Here is a tiny trained network, its code and every weight. The questions are about switching its units off for an input and a class, where a switched-off unit gives its printed mean instead of its output.

import numpy as np


def w(rows, s, z=0):
    codes = np.array(rows[::2]) - 128.0
    scale = np.full(codes.shape[1], s)
    scale[-1] = z or s
    return codes * scale


def norm(h):
    return h / np.sqrt((h * h).mean(-1, keepdims=True) + 1e-5)


def f(y):
    return np.maximum(y, 0)


def log_softmax(a):
    a = a - a.max(-1, keepdims=True)
    return a - np.log(np.exp(a).sum(-1, keepdims=True))


def net(x, mask):
    res = np.array(x, float).reshape(1, 8) / 4 @ E
    u = 0
    for l in range(3):
        y = f(norm(res) @ A[l][:, :-1].T + A[l][:, -1])
        res = res + np.where(mask[u : u + 11], y, B[l][:, -1]) @ B[l][:, :-1]
        u += 11
    return log_softmax(norm(res)[-1] @ U[:, :-1].T + U[:, -1])


A, B = {}, {}
E = w([
[105,122,155,132],'x0',
[55,193,170,49],'x1',
[74,98,94,111],'x2',
[120,21,77,181],'x3',
[54,64,161,141],'x4',
[234,182,180,138],'x5',
[193,99,160,203],'x6',
[56,90,253,159],'x7',
],0.0059)
A[0] = w([
[5,146,135,107,69],'L0N0',
[110,117,113,202,201],'L0N1',
[123,103,195,207,37],'L0N2',
[103,118,203,61,180],'L0N3',
[117,115,23,156,107],'L0N4',
[141,184,134,108,121],'L0N5',
[145,109,136,96,173],'L0N6',
[150,134,125,173,136],'L0N7',
[173,210,151,80,76],'L0N8',
[130,95,158,184,102],'L0N9',
[53,162,130,116,3],'L0N10',
],0.012,0.0037)
B[0] = w([
[77,118,145,47,254],'L0N0',
[189,135,192,77,222],'L0N1',
[123,78,196,159,209],'L0N2',
[131,85,87,139,249],'L0N3',
[181,79,122,64,233],'L0N4',
[127,164,127,150,194],'L0N5',
[159,137,130,157,160],'L0N6',
[43,114,117,77,181],'L0N7',
[124,194,100,197,234],'L0N8',
[149,98,213,125,198],'L0N9',
[102,146,91,2,177],'L0N10',
],0.0097,0.0052)
A[1] = w([
[172,155,156,108,191],'L1N0',
[59,134,118,104,27],'L1N1',
[120,106,152,170,50],'L1N2',
[115,170,131,175,91],'L1N3',
[101,113,109,85,56],'L1N4',
[102,110,131,148,138],'L1N5',
[126,204,120,178,144],'L1N6',
[6,157,114,120,60],'L1N7',
[84,81,128,112,157],'L1N8',
[133,123,87,160,148],'L1N9',
[112,148,165,96,253],'L1N10',
],0.018,0.0025)
B[1] = w([
[91,133,75,170,225],'L1N0',
[160,167,140,83,215],'L1N1',
[71,126,145,159,174],'L1N2',
[146,120,70,139,184],'L1N3',
[135,146,149,134,216],'L1N4',
[132,164,147,90,155],'L1N5',
[80,148,34,245,241],'L1N6',
[139,143,103,43,254],'L1N7',
[135,179,115,143,249],'L1N8',
[82,92,150,125,161],'L1N9',
[155,173,103,113,249],'L1N10',
],0.012,0.0057)
A[2] = w([
[158,137,224,142,89],'L2N0',
[116,159,103,119,65],'L2N1',
[59,110,121,121,143],'L2N2',
[63,181,174,148,209],'L2N3',
[170,57,66,115,3],'L2N4',
[173,158,54,87,181],'L2N5',
[112,49,141,69,176],'L2N6',
[155,112,127,245,242],'L2N7',
[160,73,90,172,196],'L2N8',
[90,94,237,190,105],'L2N9',
[140,198,107,176,92],'L2N10',
],0.011,0.0026)
B[2] = w([
[111,128,184,186,183],'L2N0',
[101,131,171,151,159],'L2N1',
[159,198,89,97,146],'L2N2',
[231,75,87,125,188],'L2N3',
[202,4,58,160,178],'L2N4',
[138,90,218,202,254],'L2N5',
[130,165,56,189,210],'L2N6',
[46,143,150,72,243],'L2N7',
[96,123,111,31,207],'L2N8',
[102,129,226,164,213],'L2N9',
[77,135,82,254,187],'L2N10',
],0.0074,0.0067)
U = w([
[99,98,250,198,169],'0',
[194,11,76,147,7],'1',
[79,193,54,252,152],'2',
[117,195,134,36,169],'3',
],0.017,0.0017)

Each question gives the input, the list of numbers given to net, and the class t.
The units are the neurons (one row each of A and B). Each row of codes is followed by its name. A weight is (code - 128) times the scale printed after its matrix; where a second scale follows, it is the last column's (A, B and U).
mask holds one flag per neuron, layer by layer. A switched-off neuron (its flag False) gives its mean, the last column of its row in B, instead of its output. The means were averaged over made-up inputs and are rounded, as every weight is.
A unit's drop is (log p(t) with every unit on - log p(t) with that unit switched off) / (log p(t) with every unit on - log p(t) with every unit switched off).
The circuit of an input: a set's keep is (log p(t) with only the set's units on - log p(t) with every unit switched off) / (log p(t) with every unit on - log p(t) with every unit switched off). Starting from the 12 units with the biggest drops (on a tie, the unit counted first), units are removed one at a time, each time the one whose removal leaves the highest keep (on an exact tie, the one counted first), for as long as the keep stays at least 0.8.
circuit, biggest first: the units of the circuit, biggest drop first
unit that matters most: the unit with the biggest drop
top k neurons: the k neurons with the biggest drops, biggest first
top k neurons in layer l: the k neurons of layer l with the biggest drops, biggest first
drop of u: that unit's drop, to one decimal
input [7,-2,4,-5,2,3,-7,-5], class 2: unit that matters most	L0N8
input [-2,-4,1,4,-2,-5,-4,8], class 0: circuit, biggest first	[L0N1; L0N9]
input [3,-4,-5,8,2,6,-7,0], class 0: circuit, biggest first	[L1N7; L1N6]
input [2,-7,6,-5,6,-7,0,8], class 3: circuit, biggest first	[L0N0; L1N7]
input [3,5,0,2,-5,5,-7,3], class 2: top 2 neurons	[L0N8; L1N6]
input [1,3,0,-5,-5,-2,-6,-1], class 2: top 3 neurons	[L0N8; L1N6; L0N5]
input [-2,-6,-5,8,-7,2,-8,6], class 0: top 3 neurons	[L1N7; L0N9; L0N10]
input [1,-1,3,2,0,4,-4,4], class 0: top 2 neurons	[L1N7; L0N2]
input [-6,-2,0,-1,4,4,1,-6], class 1: top 2 neurons in layer 2	[L2N4; L2N6]
input [-1,-3,-3,3,-3,0,1,1], class 0: top 3 neurons	[L0N9; L1N7; L0N10]
input [8,-7,5,-6,4,0,-3,6], class 3: top 3 neurons	[L0N0; L2N5; L0N10]
input [-8,7,5,5,-8,0,6,-7], class 1: top 2 neurons	[L0N4; L1N6]
input [8,2,-3,-7,5,3,8,0], class 2: top 2 neurons	[L0N8; L0N4]
input [6,-7,3,0,-2,-1,-8,-1], class 1: circuit, biggest first	[L0N4]
input [1,7,3,7,4,1,5,-1], class 0: drop of L2N5	0.0
input [8,2,-3,2,-6,-7,7,-3], class 1: drop of L0N4	0.1
input [-1,2,2,-5,3,-5,8,-7], class 1: drop of L0N4	0.9
